How the units are linked:
dimi: sa>-, ne>-, ni>-, ga>mefe, fi>-, ba>-, te>-, zu>-, li>bene
kezi: sa>-, ne>-, ni>-, ga>-, fi>-, ba>-, te>nevo, zu>kuzo, li>-
rulo: sa>-, ne>-, ni>-, ga>rusi, fi>bene, ba>-, te>-, zu>-, li>-
paka: sa>-, ne>rusi, ni>-, ga>-, fi>liri, ba>-, te>-, zu>-, li>-
dene: sa>-, ne>-, ni>-, ga>-, fi>-, ba>mefe, te>-, zu>-, li>luki
lepi: sa>-, ne>-, ni>-, ga>-, fi>-, ba>nevo, te>-, zu>luki, li>-
boru: sa>-, ne>mefe, ni>-, ga>-, fi>-, ba>-, te>-, zu>-, li>liri
ziva: sa>-, ne>-, ni>-, ga>-, fi>mefe, ba>-, te>-, zu>-, li>rusi
rusi: sa>rove, ne>paka, ni>pibe, ga>rulo, fi>desi, ba>zime, te>fodo, zu>nama, li>ziva
rasa: sa>-, ne>-, ni>luki, ga>-, fi>-, ba>tiza, te>-, zu>-, li>-
vina: sa>-, ne>-, ni>-, ga>-, fi>-, ba>kuzo, te>luki, zu>-, li>-
getu: sa>-, ne>luki, ni>-, ga>-, fi>-, ba>liri, te>-, zu>-, li>-
fipu: sa>-, ne>kuzo, ni>-, ga>-, fi>-, ba>-, te>liri, zu>-, li>-
nida: sa>-, ne>-, ni>-, ga>nevo, fi>-, ba>-, te>-, zu>bene, li>-
tupi: sa>-, ne>-, ni>-, ga>luki, fi>-, ba>bene, te>-, zu>-, li>-
bene: sa>nimu, ne>nusi, ni>fanu, ga>desi, fi>rulo, ba>tupi, te>koni, zu>nida, li>dimi
nome: sa>kuzo, ne>-, ni>-, ga>-, fi>-, ba>-, te>nomo, zu>-, li>-
tiza: sa>geka, ne>kiva, ni>desi, ga>fanu, fi>pibe, ba>rasa, te>tanu, zu>puda, li>lano
kuzo: sa>nome, ne>fipu, ni>tanu, ga>koni, fi>fodo, ba>vina, te>desi, zu>kezi, li>reve
fanu: sa>-, ne>-, ni>bene, ga>tiza, fi>-, ba>-, te>-, zu>-, li>-
lavi: sa>nevo, ne>-, ni>-, ga>-, fi>-, ba>-, te>-, zu>nomo, li>-
puda: sa>-, ne>-, ni>nevo, ga>-, fi>-, ba>-, te>-, zu>tiza, li>-
nomo: sa>desi, ne>vuso, ni>geka, ga>nimu, fi>rove, ba>fuma, te>nome, zu>lavi, li>poza
voze: sa>-, ne>-, ni>-, ga>-, fi>-, ba>-, te>-, zu>mefe, li>nevo
zime: sa>-, ne>-, ni>-, ga>-, fi>luki, ba>rusi, te>-, zu>-, li>-
fodo: sa>-, ne>-, ni>-, ga>-, fi>kuzo, ba>-, te>rusi, zu>-, li>-
revi: sa>-, ne>nevo, ni>-, ga>-, fi>-, ba>-, te>-, zu>liri, li>-
pibe: sa>-, ne>-, ni>rusi, ga>-, fi>tiza, ba>-, te>-, zu>-, li>-
rove: sa>rusi, ne>-, ni>-, ga>-, fi>nomo, ba>-, te>-, zu>-, li>-
lano: sa>-, ne>-, ni>mefe, ga>-, fi>-, ba>-, te>-, zu>-, li>tiza
koni: sa>-, ne>-, ni>-, ga>kuzo, fi>-, ba>-, te>bene, zu>-, li>-
desi: sa>nomo, ne>liri, ni>tiza, ga>bene, fi>rusi, ba>luki, te>kuzo, zu>nevo, li>mefe
reve: sa>-, ne>-, ni>-, ga>-, fi>-, ba>-, te>mefe, zu>-, li>kuzo
kiva: sa>-, ne>tiza, ni>liri, ga>-, fi>-, ba>-, te>-, zu>-, li>-
fuma: sa>luki, ne>-, ni>-, ga>-, fi>-, ba>nomo, te>-, zu>-, li>-
geka: sa>tiza, ne>-, ni>nomo, ga>-, fi>-, ba>-, te>-, zu>-, li>-
vuso: sa>liri, ne>nomo, ni>-, ga>-, fi>-, ba>-, te>-, zu>-, li>-
tanu: sa>-, ne>-, ni>kuzo, ga>-, fi>-, ba>-, te>tiza, zu>-, li>-
nimu: sa>bene, ne>-, ni>-, ga>nomo, fi>-, ba>-, te>-, zu>-, li>-
nevo: sa>lavi, ne>revi, ni>puda, ga>nida, fi>nama, ba>lepi, te>kezi, zu>desi, li>voze
liri: sa>vuso, ne>desi, ni>kiva, ga>nusi, fi>paka, ba>getu, te>fipu, zu>revi, li>boru
nusi: sa>-, ne>bene, ni>-, ga>liri, fi>-, ba>-, te>-, zu>-, li>-
luki: sa>fuma, ne>getu, ni>rasa, ga>tupi, fi>zime, ba>desi, te>vina, zu>lepi, li>dene
mefe: sa>poza, ne>boru, ni>lano, ga>dimi, fi>ziva, ba>dene, te>reve, zu>voze, li>desi
poza: sa>mefe, ne>-, ni>-, ga>-, fi>-, ba>-, te>-, zu>-, li>nomo
nama: sa>-, ne>-, ni>-, ga>-, fi>nevo, ba>-, te>-, zu>rusi, li>-

The rows follow the links: the fewer symbols apart two units are, the more alike their rows tend to be.

Each row is also shifted at random along 6 hidden directions that mean nothing.

Some units, each with a row of numbers:
mefe:  -49    89    65   -48    75    84   -84    57   -20    26   -75  -112    20   -41   -52   -63    -1   -57   -91   108    51    18   -71    68   135    49    31   -18   -42   -73   -24   -16    88   -64    18  -102   -58    27    36   -42    28   -55    43    -1   -86    14    17     0    51     5    37   -14   -78   -60  -134   -11    36   -60   -13    -5   -56   133   -90   125  -118     3    38    87  -169   -94
nevo:    4    51    40  -127   -22    13     2   -11   107    85   -78   -31    -5  -130   100   -67   -72   -21   -21  -115    80   111   -73   -40   -24    53   103   -17   144    -9    18    12     3   184    72   -99   -44   -15   167    48    15    96     2   -33    60    92    13    30   -92    21    19    49   -36  -149   -25    68    39   -59    59  -128    22   107    15   -22   -27    65   110    83   -20  -221
koni:  -34   125   -32   -66     6   -40   -28   135   -31    24    12    77    32     3   -25   -93   106    53   121    24   -62    61   -17   123    -5   -75   212    56   149  -176   -48   -47    41   -50    37  -121   -56    90   -27   -26   105    39   -93    45   117    -3   -48    62   -37    93   -14    71   -59   -17    43  -125   -16   -76    88    58    -2    83    44     9     3   -71     2   -59  -119  -145
voze:  -54    14    20  -121    67    18   -19    69    81    37     5   123   105    43   102   -12   -24   111    16   -28    26    20   -14    23     5    37   -72    78    82   -10    20    55   -12    82   -16   -38    42   -18    78    47   -76   -32    25  -114    20    25   -14    -5   -27   -17   -33    14   -31   -13   -69   133    75   -90     7   -63    54    79    18   -36    16    62   -31   -75    80    -1
dene:  -64    10    11    23    41   -54   -28    67   -88    49   -53   -38    93    27    40    11   -23     4   -43    75    45   105    52    10   -23   -54    13   109   -12   -60   -30   -10   -29    28   -17    30    74    88     3    40    -2  -129   -83    12    35    59    43   -70    34    27    27   -56   -80   -23  -121    44    47   -65    53   -52   -21    31   -17    42   -59   -40    76  -116    -7   -82
lavi:  -11   -89   -17     1   -25    32   122   -42   101   -18    65    87   -35    18   -21   -19     3    59    -3   -86   -63   -73    -3   -18   -24   102  -181   -55   -96   173    23    88   -21     7   -20   -14    46   -64   -15   117   -68    83    77  -108   -31     2   -82     9   -20    20     2    28   136    69     6    53   -50    33    33   -74    20   -42   -29   -85    77    34   -30    42   139    85
boru:   26    -8    12   -78    41   -22    -4   -23   -60   -10     3     2   107   140   144     7  -133    93     6    33     5    -9    42   -13    42   -48  -176   139     5    -4    58   110    46   151   -12    26    43   -41   -48    72   -14   -40    37    19   -19   -59    52   -35    76  -131   -36   -71     8    27   -76   132   143   -74  -104    56    40   -13   123   -21    34    17   -75  -124   266   130
luki:   -4   -71   -39   129   -39    48    18    -3    27   107   120    64   -57    47   266    31  -101   -31   -85    62   191   -20   -49    -2  -104   -70   -20   -60   173   -58     9    81  -108  -105    19   -17    10    23    83  -107   -51  -172   -71   -20   -11    17   100  -157    51   -35   -53     7   -13   -11   -31    20     1   -90   -14   -39    39   -32    27  -137  -157    41   -43  -114  -226    -5
rusi:   92   143    67    29   -55    70   -39    36    18   -60   -37    22    35   -52     6   -63   -42   -78    -9    -6    47    80    30   115     0   -11   155   -45   130  -134   -22   -26    21  -155    25   -34  -125    -7    73  -165   -53   -13  -130     8   111    27     3    -6    -8     5   -10    51  -144   -14   -36   -25   -25    13   -90   116    20    73   -76    16    -1    23    31   -86  -268  -194
desi:   49    51    58    51   -67     4     5   -57   -22    60    35   -21  -104  -107   -66   -26   -96   -64  -119   -50    46  -135  -184   175   210    13   -36    17   153    57    44    41    32   -43   159   -72   -84   -17  -123    49     7   139    48   -53   -50    53    -9   -14   -15   -90  -179   -44    -2  -107    -3   -32   -26   -71  -100   -83   -46    -1   -32     1    27    -5   -53   134  -110   -67
lepi:  -40   -18    27   -24   -39   -31   -19   -81    35    25  -110  -155   -26   -75   -28    59     8   -56   -78   -81    94   113   -11  -140   -57    52    55   -38   -63    61   -92   -66   -45   128    86     0    67    61    69    37    10     7    16    13    38    53    52     9   -37    91   133   -18   -19  -126   -10    14   -16    29   157  -184   -53    20   -72    38   -77   -13   162   156    17  -160
poza:  -36   -68   -79    19    94   122   115    88   -11    80    89     1    31    13   207   -28   -77    -7   -49   105     3   -88  -104    23    -5   -40   -35    10   170    -4   105   120   -36     2  -160    32    -3  -167   156    22   -94  -144   -40    -6  -137   -30     7   -88    37   -88   -85    11    -8    15   -59   117   123  -118   -36   159    96    54    64   -80   -51   237  -104   -88    23   128
lano:  -42    77    58   -64    80    39   -90    60   -15    42   -99   -46    23  -109   -27  -119   -64   -56   -35    58    33    45  -106   111    85    65   179    88   132  -141    47   -38    84   -26   -14  -138  -134    23    57   -17    26   -44    -7    18   -43    76    56    24     2    27   -89   -28  -135   -89   -85    69    17  -189     0    40     1   153   -32    63   -96    23    91    16  -189  -105
fodo:  -20   -10   -14    74   -26   -11    -9    60    48    44   103   208    84    21    84   -41    43    56    51   -70   -24   -91  -140   122   -36   -83    42    33   311   -67   -14    32    16   -79    82   -56   -69   -75   -41   -13  -104   -12   -48   -19    -2     3   -55   -19    29   -38  -116    86   -75    71    24   -24   -17   -81   -28   159   101   -70    46   -67    19    69  -138   -57  -112    34
zime:  -10   -46    13   137  -111   -41   -31  -102    67   -22   -62   -49     0    36    74     8  -111   -56  -124     4   149    38    78  -188   -86   -44  -155   -92   -29    83  -116    -3    23    92   111    20    92    51   -68   -70     5   -25   -57    -2   -41   -27    44   -82   169   -38     9   -47    84    36   -55    66    47    64    30   -80    12   -84   -82   -34  -102  -128    73    53   -19   -79
vuso:   48   -38    35    16   -66    20    70  -106   -29   -15   -74  -100  -120     2    11   -89  -130   -43  -113   -18   -68     6   -25     7   -15    87   -93   -92  -148    79    -7   103   116     8    52  -124   -21    10  -120    26   106    78    89    82     1   -33   -38   -44    97   -20    26   -44   115    14   -42   -16   -14    16   -41    -9   -66   -39   -21   -59    27  -107    55   129     8   -94
fanu:   61    49   -11   -13   -32   109   -42   -58    70   -38   -45  -115  -217   -29   -78   -86    -8   -68   -50    79    88  -106   -62   -14    66    60    13  -139   -41   -14    -5   -14    -2   -22    48  -118   -80    24   -45   -91    86    73    -8    42  -167   -40    12    68    57   -43   -85     6   107   -85   143    22   -34   -17    22  -101   -30    29   -77    40  -138   -80    64   185  -157    62

Start, symbols taken left to right, then the unit you end at.
Answer with the unit's name.
   7   -19    19    96   -96    34   142   -44    60   -35    -4    86   -44    27   -29  -120   -93   -44   -65   -16   -46   -24     8    43   -28    46   -89   -84    -7    64   -17    94   109   -79     1   -67   -45   -31   -86    13   -11    42   -32   -44    -8     4  -106   -43   148    15   -98     5    85   112   -30    57   -40    25   -48    56    25   -43   -94   -47    42   -72    24    15   -77   -54
sa te fi ga te => bene
  34    10    29  -100    10   105   -35   -44    95    39    27    -3   -29   -28   259   -22   -78    12     2   -34    72    62   -40   -60  -156    75     8  -136   -28   -94     9    83   -52   -26    -2   -88   -53    29   217  -161    -6   -72    40    42    37   -37    69   -19   -52    -7   128    91   -39   -80     0    30    83    -3   -42    33    44    70    50   -96   -68   142    -1   -28  -137   -35
ne ga ga te te ne => revi
  -2  -138   -79   163    -4    44    94    10   -45    18   141    34     3   102   160   129     9   -36     5   111    34    -4   139   -74  -167   -63   -27   -76  -149    23    17    36  -161  -169  -234   167    87     0   156   -84   -99  -201   -59   -46    12   -10    11   -95     1     8    94    45    24   107     8   -52   -19    98   -22    87    20   -42   -15   -96   -12    67   -76  -236   -54   137
sa ba li zu zu => mefe
  78    41    26    65   -50   -20     1    -7    33  -136   -35    82     6   -51  -202   -32   -13   -10     7  -115   -60   -53    23    54    83    42    41    85    18   -13    20   -61    53  -126    30    53   -69    -2  -114     1   -71    80   -16   -35    25    67   -22    31   -41   -16  -120   -34   -76    66    24    46   -67   -12   -64    32     5   -34   -61    22   124   -93    -5   -62   -42   -20
ni sa fi fi => rove
 105   -63    22     1    -1    76   -91  -187   -11   -42   -35  -181  -157   -66   -24    54   -69   -58   -68    -6    38   -98   -84   -46    48   125   -48   -99  -127    40    38     8    34    -2    63    -3   -52   -62   -27   -93    45    44   137   108  -137   -67    86    20    39   -84     2   -61    33   -87    97    -8    -8    45   -67    32   -64   -85    15    23   -59    50     9   232   -18   120
ni te te ba => getu
  79    68   -48     2   -13    64   -14   -67    40   -58  -117  -220   -51   -92   -69    -4    27  -114   -72    56    81    15   -13  -195    60   -64    -5  -149    38    67   -43   -59   -16   223     8    99    46  -106    50  -112     6    45   -76    98   -87  -112    36    51    72   -70    22    -9    71   -91    99    76   112   162    31   -46    -9     8   -14    96  -122    62    97   170   112     4
ga fi te zu zu li => reve
  64    80   -49     1   -28   123   131    33    13    36    -3   -18  -198   -49   -47  -132    -6   -30   -10    65   -41   -54  -161   144    31    62    92  -139   111   -35    26    54    26   -91    -8  -161  -148    13   -12    -4    62    58   -83    69   -28   -10   -85     5    -4    45  -109    55    93   -60    36   -54   -71   -88    21   -13   -30    80   -48   -66   -97    10    48    73  -232  -111
ga ba sa ne => getu
  -4   137    -6  -121    72    73   -21    88   -22   -33   -62   -84    13    34   -74   -42    73    -3     9   152    -1    22    43    36    98    10    43     8  -110   -66   -53   -45    12    -4   -52   -21    -7    60    -7   -36    37   -55   -76    19   -26   -31   -20    37    15    12    42     2    25   -19   -31     8    18   -14    23   -20   -20   125   -47   129  -111   -33    42   -25   -40   -21
ga zu li ne => revi
 -70   -60   -33    63   -22   -38  -101   -29    54    93     8    76   -55   -62     5   -85     1   -23   -18   -59    17  -120  -177    64    16   -11    94    21   262   -29    17   -12    73     4   110  -140   -87   -49   -64    40    66    81    74    10   -79    33     9    23    65   -25  -112    43   -53   -36    68   -22   -40  -120    39    87    16   -78    45   -23   -22    -5    -2   169  -126    12
ni ne te ga ga ne => desi
   5   -20    17   -62    12   -51    -9   -16   102    -3   -13    80    28   -73     9     7    -6    34    66  -136   -19    -5     5   -25    22    57    35    97    67    31    62    -3   -61    82   -11     6    -7   -20    86    81   -43    76    22  -123    53    84    -4    51  -111    -1   -31    18   -19   -31    66   103   -27   -54    26   -92    53    25    30   -37    98    38    18   -40   103    26
zu te ni ga ga => kuzo
  12    -6   -22   -25    40   -17   -36    89   -33   -30   -49    -3   209    33    36    14   -32    47    47    14   -11    28   113  -112    43   -94   -60   135    86    -9    59   -24    -2   199  -115   176    85   -97    56    31   -99   -69   -55   -20   -14   -12    27   -19    40   -85    -2   -73  -121    33   -81   156   173    16   -54    97    77    28    60    52    69    92   -44  -146   261    61
li ba fi sa ba ga => nimu
-103   -18    43    65    -8   -14    -6    47   -43    -6   -12     0   -16   -26  -225   -27   168   -18   -13    14  -176   -21   -14   102    -4    83    80   -76  -163    41   -84   -81    93  -212   -21   -76   -61    87   -84    35    72    74   114    10    25    36  -111    46     9   137   102    54    23    94   -33  -195  -157   104    73    85   -89     4   -86    71    62   -75    10   117  -174   -77
te zu zu ba ba ba sa => luki
-131   -87   -54    64    37  -115   -42     1   -61    42     0   -51   110    23   126   106    60   -23   -21    -6    63    70    87  -144  -133  -135    34    21    25     0   -54   -74   -47    88   -22    66   104    19    68   -27    44   -47   -23    13    -5   -33    57    -1    72    26   125    12   -63    32   -12   -70    18    71    53    54     7  -102    76    18   -21     3     7   -15    85    41
ba ba ba te li => mefe
  80    51    77   -48   -68    -3   -15   -99   -34   -13   -77   -57   -88     9   103   -66  -165   -23   -43   -17    31    22   -10    25   -16    47   -80   -35   -90   -22     0    77   102    14   134  -146   -51    86  -119   -44   124    54    76    44    43   -29    18   -28    45   -79    11   -37    29   -63   -50   -50    50   -10  -106     2   -47     0     5   -10    -3  -123    29    67   -30  -117
li li ba ne => luki
  -1   -94   -25   114     7   -74    -8   -39   -83   -42    77    34    32    49    44   189    12   -17    34    53    73    26   184   -67   -88   -81    29    88  -129   -15    41   -62  -128   -87  -137   213    76    51    74   -40   -70  -128   -56   -20     5    38   147   -36   -31   -10    39   -52   -13    51    26     3   -42    48    -6     6   -17   -81    15   -11    51    -8   -52  -196    18   153
ba ne ne ne => kiva
 131    25    75    39   -95    43   -24  -111     6   -66   -55     2   -57    22   -34   -69  -121    27   -34   -91   -19   -48   -86    60    35    86  -150   -34    12    33   -32    89   122   -15   210   -81   -84    11  -217   -42    -5    89    43    45    17   -24   -25   -24    45   -51   -52   -27    22    26   -31    13    10     1   -95     7   -11   -66   -25   -39    22   -87     6    75    -6   -48
fi ne fi ne => paka
  46    35   -17     1    21   -49   -20    33   -26   -68    57   130    18   -28   -11    34   -43    -8    79     3   -11   -34    92    98    56   -15   137   171    36   -85   150   -58   -37  -146  -118    70   -82    35    23   -15    -7    -8   -40  -103    46    85    45    26   -73   -39  -114   -25   -95    23    64   -14   -38   -45  -117    72    43    20    27   -29   131   -39   -61  -200   -83    58
ba ba te ni => kuzo
  94    59   -17   -84   -20    47    28   -60    -3   -58    14   -12  -120   109    83   -58   -83    52    41    81    13   -19     8    28    21     6   -95   -56   -82   -26   -20    92    15    13    93  -113   -33    77  -111   -79    79    40   -15    38   -24  -104   -15   -26    50   -61   -20   -37   107     8    54   -33    46    -9   -74   -37    -3     0    35   -45   -49   -92   -17   -13    -5     8
ga te te ne ne te => fipu
